Below are the code and all the weights of a small trained network. Each question names an input and a class and asks about switching units off, where a switched-off unit gives its printed mean instead of its output.

import numpy as np


def w(rows, s, z=0):
    codes = np.array(rows[::2]) - 128.0
    scale = np.full(codes.shape[1], s)
    scale[-1] = z or s
    return codes * scale


def f(y):
    return y / 2 * (1 + np.tanh(0.7978845608 * (y + 0.044715 * y**3)))


def log_softmax(a):
    a = a - a.max(-1, keepdims=True)
    return a - np.log(np.exp(a).sum(-1, keepdims=True))


def net(x, mask):
    res = np.array(x, float).reshape(1, 6) / 4 @ E
    y = f(res @ A[0][:, :-1].T + A[0][:, -1])
    res = res + np.where(mask, y, B[0][:, -1]) @ B[0][:, :-1]
    return log_softmax(res[-1] @ U[:, :-1].T + U[:, -1])


A, B = {}, {}
E = w([
[253,154,135,151,186,153],'x0',
[173,71,142,232,16,61],'x1',
[2,177,105,254,200,122],'x2',
[170,117,34,101,75,170],'x3',
[168,151,163,148,143,252],'x4',
[175,238,85,116,93,79],'x5',
],0.0091)
A[0] = w([
[141,101,172,154,108,145,250],'N0',
[76,133,130,130,174,136,53],'N1',
[190,60,108,141,69,135,254],'N2',
[96,139,164,191,209,104,229],'N3',
[159,151,159,189,89,117,172],'N4',
[180,84,89,111,86,107,107],'N5',
[134,105,143,132,158,248,199],'N6',
[138,95,165,232,129,93,216],'N7',
[158,149,142,104,133,52,213],'N8',
[117,91,220,69,136,113,202],'N9',
[104,74,110,172,99,187,64],'N10',
],0.015,0.0041)
B[0] = w([
[123,134,139,74,53,96,183],'N0',
[137,73,101,175,166,123,188],'N1',
[79,82,98,49,131,140,228],'N2',
[212,56,140,151,164,93,251],'N3',
[154,91,180,90,120,130,184],'N4',
[116,65,88,96,166,158,194],'N5',
[125,198,166,163,177,174,249],'N6',
[141,78,143,124,113,56,232],'N7',
[101,96,156,103,100,76,182],'N8',
[32,144,157,11,108,155,204],'N9',
[69,175,164,131,16,106,173],'N10',
],0.012,0.015)
U = w([
[41,178,115,66,68,102,243],'0',
[146,108,50,232,192,36,160],'1',
[138,116,122,158,113,119,20],'2',
[163,93,218,116,104,49,169],'3',
[148,119,124,151,113,119,1],'4',
[213,161,152,108,253,200,148],'5',
[51,108,176,164,135,118,114],'6',
[102,39,89,47,156,84,112],'7',
],0.011,0.0084)

Each question gives the input, the list of numbers given to net, and the class t.
The units are the neurons (one row each of A and B). Each row of codes is followed by its name. A weight is (code - 128) times the scale printed after its matrix; where a second scale follows, it is the last column's (A, B and U).
mask holds one flag per neuron, in row order. A switched-off neuron (its flag False) gives its mean, the last column of its row in B, instead of its output. The means were averaged over made-up inputs and are rounded, as every weight is.
A unit's drop is (log p(t) with every unit on - log p(t) with that unit switched off) / (log p(t) with every unit on - log p(t) with every unit switched off).
The circuit of an input: a set's keep is (log p(t) with only the set's units on - log p(t) with every unit switched off) / (log p(t) with every unit on - log p(t) with every unit switched off). Starting from all 11 units, units are removed one at a time, each time the one whose removal leaves the highest keep (on an exact tie, the one counted first), for as long as the keep stays at least 0.8.
circuit, biggest first: the units of the circuit, biggest drop first
most important unit: the unit with the biggest drop
top k neurons: the k neurons with the biggest drops, biggest first
drop of u: that unit's drop, to one decimal
input [0,-2,1,7,-7,-8], class 0: circuit, biggest first => N3, N10
input [-8,-3,4,6,-3,-7], class 0: most important unit => N10
input [1,-1,-1,-1,-4,3], class 0: top 3 neurons => N3, N7, N1
input [2,-8,6,-6,-7,-6], class 1: circuit, biggest first => N1, N3
input [0,-8,3,5,-8,3], class 1: circuit, biggest first => N9, N2
input [-7,0,5,-4,7,-2], class 3: top 2 neurons => N3, N10
input [2,0,-3,8,8,-4], class 5: top 4 neurons => N6, N9, N8, N7
input [3,-2,2,3,-2,2], class 1: top 2 neurons => N9, N6
input [-8,1,1,-8,2,-5], class 3: circuit, biggest first => N3, N2
input [8,-2,-7,-4,2,5], class 7: top 3 neurons => N8, N10, N5
input [8,0,-4,3,2,-4], class 5: top 2 neurons => N6, N7
input [4,-2,-6,-8,-5,7], class 0: top 3 neurons => N3, N9, N7
input [4,-1,4,-1,-5,4], class 1: top 2 neurons => N9, N0
input [8,4,-7,5,8,1], class 7: circuit, biggest first => N2
input [-7,6,-3,4,-1,-8], class 0: top 2 neurons => N10, N3
input [-7,-7,-3,-4,-8,8], class 0: drop of N3 => 0.4
input [-5,-2,-2,-3,-8,8], class 0: drop of N3 => 1.3
input [-7,-8,2,1,0,-6], class 6: drop of N5 => 0.1
input [1,1,7,2,-3,-3], class 1: drop of N4 => 0.0
input [-6,5,-3,4,5,-6], class 0: circuit, biggest first => N10
